Below is a small trained network, with its code and all its weights. Each question gives an input and a class and asks what happens when units are switched off, that is, made to give their printed mean instead of their output.

import numpy as np


def w(rows, s, z=0):
    codes = np.array(rows[::2]) - 128.0
    scale = np.full(codes.shape[1], s)
    scale[-1] = z or s
    return codes * scale


def norm(h):
    return h / np.sqrt((h * h).mean(-1, keepdims=True) + 1e-5)


def f(y):
    return y / 2 * (1 + np.tanh(0.7978845608 * (y + 0.044715 * y**3)))


def log_softmax(a):
    a = a - a.max(-1, keepdims=True)
    return a - np.log(np.exp(a).sum(-1, keepdims=True))


def net(x, mask):
    res = np.array(x, float).reshape(1, 6) / 4 @ E
    u = 0
    for l in range(4):
        y = f(norm(res) @ A[l][:, :-1].T + A[l][:, -1])
        res = res + np.where(mask[u : u + 7], y, B[l][:, -1]) @ B[l][:, :-1]
        u += 7
    return log_softmax(norm(res)[-1] @ U[:, :-1].T + U[:, -1])


A, B = {}, {}
E = w([
[122,132,130,133,126],'x0',
[91,137,130,99,253],'x1',
[60,56,233,110,130],'x2',
[213,84,184,229,136],'x3',
[131,124,129,128,129],'x4',
[132,129,129,127,129],'x5',
],0.0035)
A[0] = w([
[177,202,26,99,101,251],'0.n0',
[255,219,86,242,147,100],'0.n1',
[77,110,140,74,29,243],'0.n2',
[83,103,103,154,150,132],'0.n3',
[126,124,115,195,109,120],'0.n4',
[113,100,84,104,113,5],'0.n5',
[130,176,122,191,248,102],'0.n6',
],0.006,0.0028)
B[0] = w([
[138,177,102,253,144,252],'0.n0',
[98,27,72,113,35,231],'0.n1',
[221,145,33,62,81,222],'0.n2',
[135,179,119,100,146,133],'0.n3',
[184,88,151,165,99,138],'0.n4',
[164,92,186,94,138,106],'0.n5',
[81,28,24,12,170,177],'0.n6',
],0.0048,0.0045)
A[1] = w([
[64,156,102,63,192,137],'1.n0',
[127,130,176,33,54,127],'1.n1',
[142,27,132,98,158,134],'1.n2',
[133,133,116,153,99,2],'1.n3',
[140,145,150,177,253,111],'1.n4',
[187,132,156,219,71,185],'1.n5',
[198,90,164,188,98,7],'1.n6',
],0.0065,0.0013)
B[1] = w([
[142,146,238,151,143,221],'1.n0',
[99,67,108,50,126,183],'1.n1',
[187,159,121,102,2,203],'1.n2',
[126,131,150,146,127,130],'1.n3',
[108,34,83,166,94,155],'1.n4',
[176,83,229,83,102,254],'1.n5',
[121,118,170,78,121,185],'1.n6',
],0.0054,0.003)
A[2] = w([
[64,200,47,186,254,3],'2.n0',
[168,112,150,78,75,142],'2.n1',
[93,152,156,124,103,105],'2.n2',
[90,198,74,33,113,119],'2.n3',
[115,34,182,107,134,159],'2.n4',
[96,80,158,174,179,165],'2.n5',
[161,17,178,160,81,194],'2.n6',
],0.0055,0.0036)
B[2] = w([
[24,53,146,231,184,160],'2.n0',
[30,74,154,209,253,189],'2.n1',
[180,177,200,164,150,117],'2.n2',
[139,19,151,162,140,156],'2.n3',
[148,225,98,158,211,198],'2.n4',
[203,166,64,176,159,144],'2.n5',
[21,200,58,164,191,254],'2.n6',
],0.0039,0.0047)
A[3] = w([
[149,201,15,180,93,48],'3.n0',
[139,164,83,147,139,128],'3.n1',
[156,109,143,168,108,163],'3.n2',
[114,121,254,85,143,2],'3.n3',
[159,133,240,94,121,173],'3.n4',
[86,128,123,132,122,13],'3.n5',
[64,171,101,153,206,192],'3.n6',
],0.0071,0.0012)
B[3] = w([
[139,182,234,60,203,253],'3.n0',
[101,51,209,84,107,159],'3.n1',
[45,136,147,160,211,151],'3.n2',
[193,233,189,119,139,180],'3.n3',
[171,213,102,81,162,162],'3.n4',
[157,137,129,147,100,124],'3.n5',
[159,95,157,205,2,230],'3.n6',
],0.006,0.004)
U = w([
[166,235,211,95,167,221],'0',
[99,110,144,252,128,1],'1',
[120,82,31,51,144,81],'2',
],0.012,0.00035)

Each question gives the input, the list of numbers given to net, and the class t.
The units are the neurons (one row each of A and B). Each row of codes is followed by its name. A weight is (code - 128) times the scale printed after its matrix; where a second scale follows, it is the last column's (A, B and U).
mask holds one flag per neuron, layer by layer. A switched-off neuron (its flag False) gives its mean, the last column of its row in B, instead of its output. The means were averaged over made-up inputs and are rounded, as every weight is.
A unit's drop is (log p(t) with every unit on - log p(t) with that unit switched off) / (log p(t) with every unit on - log p(t) with every unit switched off).
The circuit of an input: a set's keep is (log p(t) with only the set's units on - log p(t) with every unit switched off) / (log p(t) with every unit on - log p(t) with every unit switched off). Starting from the 12 units with the biggest drops (on a tie, the unit counted first), units are removed one at a time, each time the one whose removal leaves the highest keep (on an exact tie, the one counted first), for as long as the keep stays at least 0.8.
units of the circuit, in order: the units of the circuit, biggest drop first
top k neurons: the k neurons with the biggest drops, biggest first
top k neurons in layer l: the k neurons of layer l with the biggest drops, biggest first
drop of u: that unit's drop, to one decimal
input [4,3,-6,8,6,1], class 2: units of the circuit, in order : 0.n6; 0.n1
input [-6,-8,-1,-7,-5,-4], class 0: units of the circuit, in order : 3.n0
input [-2,-5,1,3,3,-2], class 0: top 2 neurons : 0.n6; 1.n5
input [3,1,-6,5,8,-7], class 2: top 3 neurons : 0.n1; 0.n6; 1.n0
input [0,0,3,5,-4,-3], class 0: units of the circuit, in order : 1.n6; 3.n4
input [-7,1,0,-6,-8,-1], class 1: top 3 neurons : 1.n5; 1.n2; 2.n0
input [0,1,-1,6,4,-2], class 2: units of the circuit, in order : 0.n1; 0.n0
input [6,1,-8,-6,1,-8], class 1: top 2 neurons : 2.n0; 1.n2
input [4,3,1,1,-2,4], class 1: top 3 neurons : 0.n2; 3.n6; 1.n0
input [-2,-4,-8,-5,-1,-5], class 0: top 2 neurons : 3.n0; 0.n0
input [3,0,6,7,-5,4], class 0: top 2 neurons in layer 1 : 1.n5; 1.n6
input [5,-1,1,-4,-6,-4], class 2: top 2 neurons in layer 2 : 2.n6; 2.n3
input [-6,3,-1,7,6,6], class 2: top 2 neurons : 0.n6; 0.n0
input [-7,1,-2,-1,8,-3], class 1: top neuron in layer 0 : 0.n2
input [5,2,-8,6,0,3], class 2: top 4 neurons : 0.n6; 0.n1; 3.n6; 1.n0
input [-6,-7,-3,-1,7,1], class 0: top 3 neurons : 3.n0; 3.n6; 0.n0
input [-6,4,-6,-6,2,7], class 1: drop of 2.n0 : 0.5
input [-2,2,-2,5,4,-4], class 2: drop of 0.n6 : 0.2
input [-5,2,-3,-4,4,0], class 1: drop of 2.n0 : 0.5
input [6,5,-7,8,-1,-6], class 2: units of the circuit, in order : 0.n6
